zum: [ 76.7 -54.8 -30.8 -15.6 -13.4   6.1 -50.9  82.8  -7.7 -44.0  -4.3 -56.9
 -43.0 -37.0]
dok: [ 35.3  17.4  41.5  24.0 -31.4 -31.8 -42.2  34.6  47.7   7.5 -17.6  26.5
 -29.8  47.4]
lomo: [-51.7 -10.5 -22.2  -4.1  70.4  44.9  25.0  24.9 -53.3 -13.8 -29.5  -4.7
 -42.7 -18.9]
noge: [ -0.8 -46.9 -56.2 -16.8 -59.7   2.9   7.1 -17.1   7.0  -0.5  30.2 -50.6
  45.2 -49.4]
dun: [-29.6  -5.5 -19.2   4.0 -68.6 -17.4  17.7 -49.3  35.1  26.8  22.2  -6.3
  58.4  -5.8]
dugam: [-73.2  48.9  38.0  33.1  22.4  -4.9  27.0 -66.8   7.1  30.3 -29.0  58.3
 -10.9  53.3]
mopa: [-66.3  44.8  36.7  37.0  11.2 -11.1  23.1 -61.3  21.5  29.2 -29.1  56.2
  -3.7  58.8]
Femob: [ 69.9 -57.5 -32.9 -12.3   4.9  17.7 -50.1  79.6 -17.9 -45.0 -15.4 -55.4
 -55.9 -39.9]
Zemen: [ 68.4 -51.1 -34.5 -21.6 -55.1  -8.9 -40.1  59.7  14.4 -25.7  21.1  55.7
  -2.5 -38.7]
Parip: [ 68.4 -51.1 -34.5 -21.6 -55.1  -8.9 -40.1  59.7  14.4 -25.7  21.1 -56.3
  -2.5 -38.7]
nukep: [-32.7  -4.8  -4.8  -4.9  75.1  44.1  11.0 -15.3 -48.4 -15.2 -33.2   0.0
 -60.6 -11.9]
miss nukep: [-48.4 -11.9  44.1  -4.8 -15.2 -32.7  -4.8 -33.2 -15.3  11.0  75.1 -60.6
   0.0] -> [-4.9]
miss nukep: [-33.2  11.0  -4.8 -60.6  75.1 -11.9  -4.8 -15.3   0.0 -15.2  44.1 -48.4
 -32.7] -> [-4.9]
miss lomo: [-53.3 -13.8  -4.1 -18.9  44.9 -29.5 -42.7  -4.7  24.9 -22.2 -51.7  70.4
 -10.5] -> [25.0]

fet: [-53.0 -31.6 -28.4 -25.9 -52.9 -39.8 -40.1 -40.0  31.2 -37.3]
zin: [-56.0  73.0 -24.2 -55.5  48.7 -50.9 -60.9 -75.2   0.6  71.9]
vabip: [-46.4 -73.3 -39.2  46.4 -74.9  69.1 -38.8  68.6  19.3 -65.5]
vin: [-44.5  88.2 -43.6  -6.6  -3.5 -75.0 -25.3  -3.8   0.3  71.5]
por: [  4.7  14.0 -20.9  84.8 -48.0  22.6 -24.6  51.8 -30.2  37.3]
tuzen: [-14.4 -14.3 -46.6  -5.2 -26.7  51.4 -84.3 -51.4  55.7   7.0]
bav: [-53.6  69.3 -50.5   6.1 -46.0 -59.6 -11.5  30.4  -8.4  74.7]
Zagot: [ 59.6  -3.1  61.9  15.0  41.0  16.0  59.6 -18.9 -16.7  14.8]
nozut: [ 61.6  57.5  25.7 -26.8  29.8 -31.9  21.2 -20.5  -5.7  67.1]
miss tuzen: [  7.0 -84.3  51.4 -26.7  -5.2 -46.6 -51.4 -14.3  55.7] -> [-14.4]
miss fet: [-28.4 -52.9  31.2 -25.9 -31.6 -40.0 -40.1 -37.3 -39.8] -> [-53.0]
miss fet: [-31.6 -39.8 -28.4 -25.9 -52.9 -53.0 -40.1 -37.3  31.2] -> [-40.0]
miss zin: [-50.9 -75.2 -24.2 -55.5  48.7 -60.9   0.6  73.0 -56.0] -> [71.9]
miss tuzen: [-14.4 -84.3  -5.2 -51.4 -26.7  51.4  55.7 -46.6   7.0] -> [-14.3]

rap: [-45.3  22.2  34.4  22.0  62.5 -40.0 -46.4 -19.7  53.0  -9.3 -12.6  44.2
  64.3 -30.4  21.0 -15.5  21.8]
gigo: [-37.3  31.8  34.2  34.4  40.1 -34.9 -39.0 -20.5  49.4 -13.4 -12.9  38.4
  48.0 -20.7  23.5 -18.2  30.0]
birok: [-55.0  25.5 -44.7  27.3 -36.8 -49.8 -55.7  22.8 -35.5  21.5  21.0 -36.4
 -45.0 -43.2  23.7  24.5 -54.9]
sabo: [-43.0  22.2  33.2  23.5  60.1 -39.4 -45.0 -19.0  51.2  -9.2 -11.4  45.2
  61.9 -29.3  21.5 -12.8  22.4]
Rifu: [ 93.6  12.3 -14.0   5.9 -52.4  88.3  92.8 -27.9 -34.9 -23.6 -27.4 -38.7
 -43.6  66.1   6.5 -30.3   3.7]
Rek: [ 55.8 -30.8  44.3 -35.6  45.6  51.4  55.2 -19.4  29.4 -20.6 -19.5  40.9
  47.8  41.0 -26.1 -23.4 -31.4]
miss birok: [ 25.5  21.5  27.3 -43.2 -36.8  22.8  23.7 -36.4 -55.7 -35.5 -49.8 -44.7
 -45.0  24.5 -54.9  21.0] -> [-55.0]
miss birok: [-36.4 -44.7 -36.8  21.5  24.5  22.8 -55.7 -49.8 -55.0 -43.2 -35.5 -54.9
 -45.0  25.5  23.7  27.3] -> [21.0]

zogil: [-15.5 -13.6  -5.2  16.1  -2.1  -8.7  -2.1  -2.8  -6.6 -34.3  -0.8   2.5
  -9.9  13.3   1.7   3.4 -10.3   9.7   0.4  -8.5 -13.9   2.3  13.0  -5.0
   7.0 -11.4 -23.8   0.7 -16.5  -2.0  -8.9  11.4  16.0   6.6  12.3  37.8
  69.5 -47.2   0.7  -8.8  -8.1  12.4  35.1 -22.3  -9.4 -10.8 -25.6  -4.2
 -28.0  15.1   2.7  11.3   3.3 -64.4  37.4  11.8  -0.3   5.2  41.1]
neli: [-11.7 -12.4   7.5   4.4  -9.3  34.5  16.2  10.3   0.3   1.5 -10.0  57.7
  20.3 -21.2  -0.5 -40.6 -32.8  -5.5  -1.1   2.1  -2.4  -7.5  19.0 -43.0
 -17.7  -1.1 -37.7  31.6 -18.4  15.0   0.8 -26.2  33.8  37.5  13.9  37.8
  69.5 -47.2   0.7  -8.8  -8.1  12.4  -2.6 -22.3  -9.4 -10.8 -25.6  -4.2
 -28.0  15.1   2.7 -21.9   3.3 -64.4  37.4  11.8  -0.3   5.2  41.1]
Tubaf: [  0.7  -9.1   6.7  25.7 -11.7  28.2  13.6  18.0 -12.5   6.4 -13.6  40.7
  24.6 -17.5   5.6 -41.0 -36.7 -15.5   3.2   2.2 -21.3 -13.8  20.7 -50.0
 -11.3   4.2 -45.3  33.7  -9.0   6.7   1.1 -29.9  34.2  33.1  13.3  35.3
  80.3 -48.6   3.4  -5.8 -10.6   7.7  45.5 -14.8  -6.7  -3.9 -18.8  -5.4
 -21.9  18.6   1.6 -10.9  -2.8 -65.6  44.2  20.9   7.7   2.9  43.4]
ragat: [ 12.5  19.7 -15.2  18.6  13.9  26.1  -2.9   4.8  17.0  46.9   1.2 -45.3
  15.1 -34.0  10.8 -14.9 -26.0  50.1   4.8 -30.0   0.1  13.2  21.8  23.5
  -0.8 -30.2 -12.5  26.9   5.7 -52.2   8.0  22.9  24.9  14.4   0.7  17.5
  18.7 -23.1   0.7 -10.4  25.8  19.4 -45.1  29.6 -24.5   4.4  62.9  -7.1
  24.3 -25.7  18.6  19.9   4.6  -7.8 -15.8  12.4  -7.2  34.4 -50.4]
zufek: [-16.7  19.7  -2.1 -33.7 -21.0 -14.5   9.2   9.7   0.5 -13.0  -0.8  53.5
   5.1  24.1   1.7  21.1  13.6  10.3   6.8  -8.5  -0.9  15.6 -28.9  19.1
 -13.5  -9.4 -23.8  11.9  34.1  25.3  -8.9  11.4   0.6 -31.1   1.3  14.1
 -23.7  27.4   1.4  11.2  -3.4  -8.6   1.9 -22.7  23.6 -20.2   9.8 -30.2
   4.0   5.4 -18.1 -29.1  40.3  46.8  51.3   9.6 -13.0  -4.4 -13.2]
Gegug: [-16.7  19.7  -2.1 -33.7 -21.0 -14.5   9.2   9.7   0.5 -13.0  -5.8  53.5
   5.1  24.1 -10.9  21.1  13.6  10.3   6.8   0.6  -0.9  15.6 -28.9  19.1
 -13.5  -9.4  27.3  11.9  34.1  25.3  34.1  19.2   0.6 -31.1   1.3  14.1
 -23.7  27.4   1.4  11.2  -3.4  -8.6   1.9 -22.7  23.6 -20.2   9.8 -30.2
   4.0   5.4 -18.1 -29.1  40.3  46.8  51.3   9.6 -13.0  -4.4 -13.2]
miss neli: [ -5.5 -17.7  -1.1  31.6 -10.8  -4.2 -43.0   1.5  10.3  -0.3  34.5 -12.4
  -1.1  16.2   0.7  -9.3  -2.6   0.8  -7.5  13.9 -37.7   2.1 -18.4 -21.9
   4.4 -21.2 -40.6 -64.4 -22.3  57.7 -28.0 -32.8 -26.2  12.4 -11.7 -47.2
  15.0  33.8  19.0 -10.0   0.3  37.8  37.5 -25.6  11.8  -0.5  -8.8  -2.4
   7.5   5.2  37.4   2.7  15.1  -8.1  20.3  69.5  -9.4  41.1] -> [3.3]
miss Tubaf: [  6.7  20.7 -41.0  18.0   2.9   1.6  43.4 -21.3 -65.6 -18.8   3.2  33.7
  18.6   6.7   4.2  -5.4 -10.6  -9.0  -9.1 -12.5  44.2  25.7 -15.5   2.2
 -21.9  -5.8  45.5 -36.7   5.6 -10.9 -13.8 -11.7  13.6 -13.6  35.3  28.2
 -11.3  34.2  13.3   1.1   7.7 -48.6   6.4  40.7 -29.9  -6.7 -17.5 -45.3
  33.1 -14.8   0.7   7.7 -50.0  80.3  -2.8  24.6   3.4  20.9] -> [-3.9]
miss zogil: [  0.4 -16.5 -64.4  69.5  35.1  12.4  -5.0 -47.2   2.7  13.3  -2.0  16.0
   2.3  -6.6   9.7  -8.9   0.7 -13.6  -8.7  13.0   1.7  -8.8 -10.8  15.1
   7.0  -9.4   3.4   3.3  16.1  37.4  -4.2  -2.1  -2.8  -0.8   6.6 -34.3
   5.2 -10.3  12.3 -15.5 -28.0   0.7 -23.8 -13.9  -8.5  -8.1 -25.6  -2.1
   2.5 -11.4  37.8  -5.2 -22.3  -9.9  11.8  -0.3  41.1  11.3] -> [11.4]
miss zogil: [ 11.4  -8.9   9.7 -47.2  -2.0  -2.1  -2.8   6.6  -8.7   0.7  -0.3  41.1
 -11.4 -23.8  11.3  35.1  37.8   3.3   0.4  -2.1  11.8 -22.3   1.7   2.5
  -8.5 -64.4  69.5 -13.9   0.7  -6.6 -13.6  37.4 -10.3 -28.0 -16.5 -34.3
  -9.9  12.3  -4.2   7.0  -5.0 -15.5  -8.1  16.1   2.3   2.7  12.4   3.4
  13.3   5.2  15.1  16.0  -8.8  -9.4  -0.8 -10.8  13.0  -5.2] -> [-25.6]
miss Gegug: [  5.1  -5.8  -8.6  51.3  11.9 -10.9 -28.9  14.1 -22.7  34.1 -14.5  23.6
 -13.0 -13.2   0.6   9.6 -21.0   9.2  27.3 -16.7   1.9   5.4  27.4  19.2
  19.1  -9.4 -33.7 -29.1 -23.7   6.8  53.5  46.8  13.6 -13.5   0.6  24.1
  19.7 -30.2 -20.2  21.1   1.3   0.5  -4.4   9.8  -2.1  25.3  10.3  11.2
  34.1   1.4 -18.1  15.6  40.3   4.0 -13.0 -31.1  -0.9   9.7] -> [-3.4]
miss zogil: [  2.5  11.4   3.3   0.7 -47.2  -2.1  -5.2 -16.5  11.3  -0.8 -13.6 -10.8
  13.0  16.0  -2.8  69.5   6.6  -4.2   5.2  12.3  13.3  16.1 -64.4  -8.5
   9.7 -34.3   7.0  41.1   3.4  -8.9  37.8  -6.6 -23.8 -25.6 -28.0   2.3
  37.4  -2.0 -22.3  -2.1 -11.4  35.1  -9.9 -13.9  -5.0   1.7  11.8  12.4
   2.7  15.1   0.4  -0.3 -10.3 -15.5  -9.4   0.7  -8.7  -8.1] -> [-8.8]

vilil: [ 11.3  34.6   0.0 -10.4  13.0 -27.1  11.6  36.8]
Foga: [ -1.5 -42.4  10.9  15.6  -1.9  23.8  33.1  34.1]
nepus: [33.9 60.0 68.0 28.3  4.2 33.8 -4.1 59.9]
Lepul: [ -8.5  34.6   0.0 -10.4  13.0  13.1  11.6  36.8]
zuvo: [ -1.5 -42.4  10.9  15.6 -63.1  23.8  33.1  34.1]
miss zuvo: [ 10.9 -42.4  23.8  34.1 -63.1  33.1  15.6] -> [-1.5]
miss nepus: [28.3 68.0 60.0  4.2 59.9 -4.1 33.9] -> [33.8]
miss nepus: [59.9 68.0 33.9 33.8 60.0 28.3 -4.1] -> [4.2]
miss nepus: [33.9 60.0  4.2 28.3 -4.1 68.0 33.8] -> [59.9]
miss Lepul: [ -8.5  36.8  34.6  13.0  11.6  13.1 -10.4] -> [0.0]
miss Lepul: [ 36.8  -8.5   0.0  13.1  34.6  11.6 -10.4] -> [13.0]

toz: [  8.9 -41.0 -40.9 -55.5]
Tese: [  9.9 -32.2  58.8 -70.6]
rabar: [ 23.1   0.4 -49.9 -50.7]
rizu: [-51.5 -31.3 -51.4  43.4]
sopov: [-27.0  35.4  26.8  31.5]
ratef: [-4.2 18.2 32.8 19.2]
fif: [ 35.3 -40.5 -44.1  38.6]
navo: [ 70.9  40.9  48.6 -56.7]
legu: [-27.0  35.4  26.8 -69.0]
maka: [-7.4 27.9 20.9 -7.5]
kog: [-13.5   1.7  61.1 -72.2]
telo: [ 61.6  35.2  33.2 -13.2]
miss rizu: [ 43.4 -51.4 -31.3] -> [-51.5]
miss toz: [-55.5 -40.9   8.9] -> [-41.0]
miss telo: [ 33.2 -13.2  35.2] -> [61.6]
miss toz: [-40.9   8.9 -41.0] -> [-55.5]
miss maka: [27.9 20.9 -7.4] -> [-7.5]
miss maka: [-7.5 27.9 20.9] -> [-7.4]

bala: [-63.7  28.6  89.7  83.6  21.8 -66.5  20.4 -47.3 -77.6 -30.5 -53.6 -63.6
  41.6 -26.4 -24.4]
sos: [-63.7  28.6  89.7  83.6  21.8 -66.5  20.4 -47.3 -77.6 -30.5 -53.6 -15.2
  41.6 -26.4 -24.4]
bapi: [-52.7 -38.3  27.6  -8.8  38.6 -68.3   2.2 -60.5 -53.8  46.6  37.9 -83.2
  -0.5  43.6  27.7]
miss bapi: [  2.2  37.9 -60.5 -52.7 -83.2 -68.3  43.6  -0.5 -53.8  -8.8 -38.3  38.6
  27.7  46.6] -> [27.6]
miss bala: [ 41.6  28.6 -63.6 -66.5 -53.6 -47.3 -77.6 -30.5 -63.7  20.4  83.6  21.8
 -24.4  89.7] -> [-26.4]
miss bala: [-47.3 -66.5  21.8 -26.4 -77.6 -53.6  83.6  20.4  41.6 -30.5  28.6 -24.4
  89.7 -63.6] -> [-63.7]
miss bala: [ 41.6 -63.7 -53.6  89.7  83.6 -63.6 -26.4  28.6 -47.3 -66.5 -77.6 -30.5
  21.8 -24.4] -> [20.4]

dugu: [-23.2  31.9  25.1   2.5  72.1  10.5  41.7 -32.7   3.9   4.4 -12.3 -13.7
  40.8  31.1  12.4  34.0  21.6 -13.6  20.2  -4.2  66.2  12.7]
luni: [-14.2  28.2  -2.6 -13.8  40.8   9.5  29.4 -15.5  -9.8  20.0  26.0  -3.7
  46.7  27.4  -6.1  25.9  15.1  -8.6  29.6 -23.7  52.1  19.4]
Dimoz: [-20.6  35.8 -26.5  28.8  15.2   8.6  32.8  -5.6 -13.8  35.9  43.7   4.1
  52.0  18.9 -13.3  27.5  18.2  -7.2  28.9 -34.4  33.6  11.6]
til: [-14.4  27.0   5.2  -9.2  49.5   9.6  30.7 -19.9  -7.3  14.8  17.7  -6.1
  44.7  29.2  -2.1  26.9  15.5  -9.6  28.6 -19.1  57.2  20.2]
vokot: [-32.0  41.4  35.4   8.6  82.4 -31.9  49.6 -36.6  12.8   3.6 -31.8 -20.1
  41.7  30.8  20.4  39.7  26.7 -15.4  11.0   4.4  68.6  -0.1]
gom: [-21.0  30.0  21.9   0.6  68.7  10.2  39.3 -30.9   1.6   5.5  -6.7 -12.2
  41.1  31.0   9.9  32.4  20.2 -12.9  22.3  -6.8  65.2  15.2]
duro: [-14.4  28.8  -5.1 -15.2  38.0   9.4  29.3 -14.1 -10.5  21.7  28.3  -2.9
  47.3  26.7  -7.2  25.8  15.2  -8.4  29.8 -25.0  50.4  18.8]
reb: [-24.8  33.4  27.2   3.7  74.4  10.7  43.3 -33.8   5.6   3.9 -16.1 -14.9
  40.7  31.1  14.1  35.1  22.7 -14.1  18.7  -2.5  66.8  10.7]
muz: [-28.8  37.6  31.8   6.4  79.1  11.5  47.0 -35.7   9.6   3.4 -25.0  -0.8
  41.0  30.9  17.8  37.7  25.0 -14.9  14.6   1.5  67.9  17.0]
gope: [-28.8  37.6  31.8   6.4  79.1  11.5  47.0 -35.7   9.6   3.4 -25.0 -17.7
  41.0  30.9  17.8  37.7  25.0 -14.9  14.6   1.5  67.9   5.1]
miss vokot: [-20.1  30.8  41.4  35.4  68.6 -31.8 -36.6  49.6 -31.9   3.6  12.8  -0.1
 -15.4   4.4  41.7  26.7  11.0  82.4  39.7   8.6  20.4] -> [-32.0]
miss dugu: [-13.7 -32.7  12.4 -13.6  34.0  40.8  12.7  41.7  10.5   4.4  25.1  20.2
  72.1   3.9  31.9 -12.3   2.5  21.6  -4.2 -23.2  66.2] -> [31.1]
miss Dimoz: [ 28.8 -34.4  33.6 -13.3  15.2  27.5  35.9  18.2  32.8 -20.6 -26.5  28.9
  43.7  18.9   8.6 -13.8  52.0   4.1  11.6  35.8  -7.2] -> [-5.6]
miss reb: [ 74.4  18.7  43.3  -2.5  66.8  10.7  33.4   5.6  22.7 -24.8  14.1 -16.1
 -33.8  27.2   3.7  31.1  40.7  35.1 -14.9   3.9  10.7] -> [-14.1]
miss Dimoz: [ 35.8  52.0  32.8  28.8  -5.6  33.6 -20.6  18.9 -13.3  27.5 -13.8  15.2
 -34.4 -26.5  43.7  11.6  18.2   4.1  -7.2   8.6  35.9] -> [28.9]
miss luni: [ 40.8 -23.7  46.7   9.5  29.4  -9.8  28.2  -2.6 -14.2  -3.7  19.4  26.0
  20.0  15.1  25.9  29.6 -15.5  27.4  -6.1  -8.6 -13.8] -> [52.1]

Gugo: [ 58.6 -36.4 -35.9 -30.7 -31.1  55.9 -35.2 -11.4]
Dev: [ 40.8  39.7  42.6 -72.6 -74.2  54.6  41.8  57.8]
gul: [ -6.5 -39.1 -37.8  24.3  26.4 -15.7 -36.3 -40.4]
Tana: [  5.1  -3.1   0.1  -4.8 -14.3   3.7  -1.7  -3.0]
rubuk: [-27.9 -36.3 -37.0  40.7  40.6 -37.4 -35.4 -44.9]
dis: [ -2.0  -7.3  -8.8  -1.9  -1.7 -10.3  -1.8 -12.7]
tam: [-18.8  56.3  59.3 -48.5 -43.1  -6.8  60.6  57.9]
Kegu: [-23.2 -29.7 -32.1  34.7  36.1 -30.8 -31.0 -38.0]
sop: [-36.8 -19.7 -21.3  13.2   5.3 -38.3 -25.4 -36.8]
dil: [-62.6  25.9  24.6  40.9 -62.5 -63.4  23.9  -2.7]
Vema: [ 55.1 -33.2 -32.1 -23.8 -21.7  50.5 -29.8  -8.5]
miss rubuk: [-44.9 -36.3 -37.4 -27.9 -37.0 -35.4  40.7] -> [40.6]
miss dis: [ -7.3 -10.3  -1.7  -1.8 -12.7  -8.8  -2.0] -> [-1.9]
miss dil: [-62.5 -63.4  23.9  40.9  25.9  -2.7  24.6] -> [-62.6]
miss Vema: [-23.8 -32.1  55.1 -21.7 -33.2 -29.8  50.5] -> [-8.5]
miss dis: [-12.7  -2.0  -1.7  -7.3  -8.8 -10.3  -1.8] -> [-1.9]
miss dis: [ -7.3  -1.9  -2.0 -12.7 -10.3  -1.8  -8.8] -> [-1.7]

nore: [-21.4  32.8 -15.0  19.1 -81.8  10.5 -46.8 -84.7  31.8   9.6 -87.9  -4.7
  35.9]
moref: [ 12.2 -70.8 -33.0 -28.0  32.7 -37.4 -37.5  46.4 -18.1  38.2  36.7 -42.6
  40.0]
vevuf: [ 14.5  -8.6  -8.7   2.0  13.0  -0.5 -18.6  15.4  -3.5  16.1  18.3 -14.6
   8.1]
Bavu: [ -7.1  62.1  65.4   3.9  18.6   2.8  71.5   7.3 -24.0 -61.5  17.2  63.5
 -69.1]
Geva: [  7.8 -14.1  -9.2   0.5  16.1  -1.7   4.7  18.3   4.6  10.0  16.2  -8.8
   1.3]
butad: [ 10.6  34.2  45.0  -0.5  44.9 -25.6  68.2  40.1 -25.5 -42.2  50.8  43.8
 -60.9]
miss moref: [-70.8  12.2  38.2 -37.4 -42.6  36.7  40.0  32.7 -28.0  46.4 -33.0 -18.1] -> [-37.5]
miss butad: [-60.9  44.9  40.1 -42.2  34.2  10.6  50.8  -0.5 -25.6 -25.5  68.2  43.8] -> [45.0]
miss vevuf: [ 14.5  -0.5   2.0  18.3 -18.6 -14.6  16.1  -8.6  -8.7  13.0  -3.5   8.1] -> [15.4]
miss butad: [ -0.5 -60.9  34.2 -42.2 -25.6  40.1  43.8  45.0  44.9  10.6  68.2  50.8] -> [-25.5]
miss vevuf: [ 13.0  14.5  -0.5  16.1  -3.5 -18.6   2.0 -14.6  18.3  -8.6  15.4   8.1] -> [-8.7]

